Here is a tiny trained network, its code and every weight. The questions are about switching its units off for an input and a class, where a switched-off unit gives its printed mean instead of its output.

import numpy as np


def w(rows, s, z=0):
    codes = np.array(rows[::2]) - 128.0
    scale = np.full(codes.shape[1], s)
    scale[-1] = z or s
    return codes * scale


def f(y):
    return y / 2 * (1 + np.tanh(0.7978845608 * (y + 0.044715 * y**3)))


def log_softmax(a):
    a = a - a.max(-1, keepdims=True)
    return a - np.log(np.exp(a).sum(-1, keepdims=True))


def net(x, mask):
    res = np.array(x, float).reshape(1, 4) / 4 @ E
    y = f(res @ A[0][:, :-1].T + A[0][:, -1])
    res = res + np.where(mask, y, B[0][:, -1]) @ B[0][:, :-1]
    return log_softmax(res[-1] @ U[:, :-1].T + U[:, -1])


A, B = {}, {}
E = w([
[96,190,156,94,201,135,66],'x0',
[231,200,139,167,86,134,135],'x1',
[183,85,181,134,143,83,130],'x2',
[126,131,182,248,153,172,222],'x3',
],0.013)
A[0] = w([
[108,8,39,74,176,165,118,157],'n1',
[138,89,100,37,156,95,82,160],'n2',
[133,211,80,94,107,151,130,210],'n3',
[160,160,156,113,154,78,119,182],'n4',
[202,190,151,127,184,118,82,183],'n5',
[126,97,181,113,146,70,83,72],'n6',
[46,92,123,97,144,179,138,240],'n7',
[173,163,124,194,157,196,155,190],'n8',
[229,52,149,130,105,108,160,189],'n9',
[182,29,175,89,137,131,137,179],'n10',
[37,178,164,103,145,132,105,207],'n11',
[85,138,72,92,169,106,132,252],'n12',
],0.012,0.0041)
B[0] = w([
[97,192,83,146,231,158,188,239],'n1',
[180,134,40,150,91,215,117,250],'n2',
[164,108,131,64,106,248,46,215],'n3',
[187,172,245,169,111,92,69,175],'n4',
[55,194,202,217,79,173,129,217],'n5',
[244,133,145,99,121,123,109,165],'n6',
[67,112,119,226,204,127,169,233],'n7',
[72,96,73,186,221,165,185,246],'n8',
[185,40,91,133,167,99,124,250],'n9',
[132,56,131,140,119,118,141,196],'n10',
[119,2,95,150,106,80,187,227],'n11',
[127,87,6,112,170,122,140,218],'n12',
],0.0094,0.012)
U = w([
[69,177,132,107,84,166,92,7],'0',
[189,198,112,112,93,186,109,99],'1',
[104,193,130,186,143,119,167,97],'2',
[138,168,123,78,138,65,142,4],'3',
[166,77,58,146,165,135,157,221],'4',
[168,62,174,132,77,3,109,200],'5',
],0.014,0.0026)

Each question gives the input, the list of numbers given to net, and the class t.
The units are the neurons (one row each of A and B). Each row of codes is followed by its name. A weight is (code - 128) times the scale printed after its matrix; where a second scale follows, it is the last column's (A, B and U).
mask holds one flag per neuron, in row order. A switched-off neuron (its flag False) gives its mean, the last column of its row in B, instead of its output. The means were averaged over made-up inputs and are rounded, as every weight is.
A unit's drop is (log p(t) with every unit on - log p(t) with that unit switched off) / (log p(t) with every unit on - log p(t) with every unit switched off).
The circuit of an input: a set's keep is (log p(t) with only the set's units on - log p(t) with every unit switched off) / (log p(t) with every unit on - log p(t) with every unit switched off). Starting from all 12 units, units are removed one at a time, each time the one whose removal leaves the highest keep (on an exact tie, the one counted first), for as long as the keep stays at least 0.8.
units of the circuit, in order: the units of the circuit, biggest drop first
most important unit: the unit with the biggest drop
k most important neurons: the k neurons with the biggest drops, biggest first
drop when u is switched off: that unit's drop, to one decimal
input [-2,3,-7,8], class 2: most important neuron => [n9]
input [-4,8,5,0], class 5: 4 most important neurons => [n1; n2; n4; n12]
input [-7,-1,5,0], class 5: units of the circuit, in order => [n8; n2; n12]
input [0,8,-8,8], class 2: 3 most important neurons => [n8; n9; n11]
input [4,4,7,-2], class 5: units of the circuit, in order => [n1; n4]
input [0,7,6,1], class 5: 2 most important neurons => [n9; n1]
input [8,5,3,0], class 2: 2 most important neurons => [n5; n2]
input [4,5,2,-1], class 0: 2 most important neurons => [n5; n2]
input [2,3,8,5], class 5: 2 most important neurons => [n1; n9]
input [5,0,1,-1], class 1: 2 most important neurons => [n8; n9]
input [-7,0,6,-2], class 5: 2 most important neurons => [n8; n12]
input [1,3,-3,3], class 2: drop when n8 is switched off => 0.1
input [-4,-3,-3,6], class 2: drop when n9 is switched off => 0.3
input [0,7,-8,-8], class 1: drop when n3 is switched off => 0.0
input [0,4,3,-4], class 1: most important unit => n11
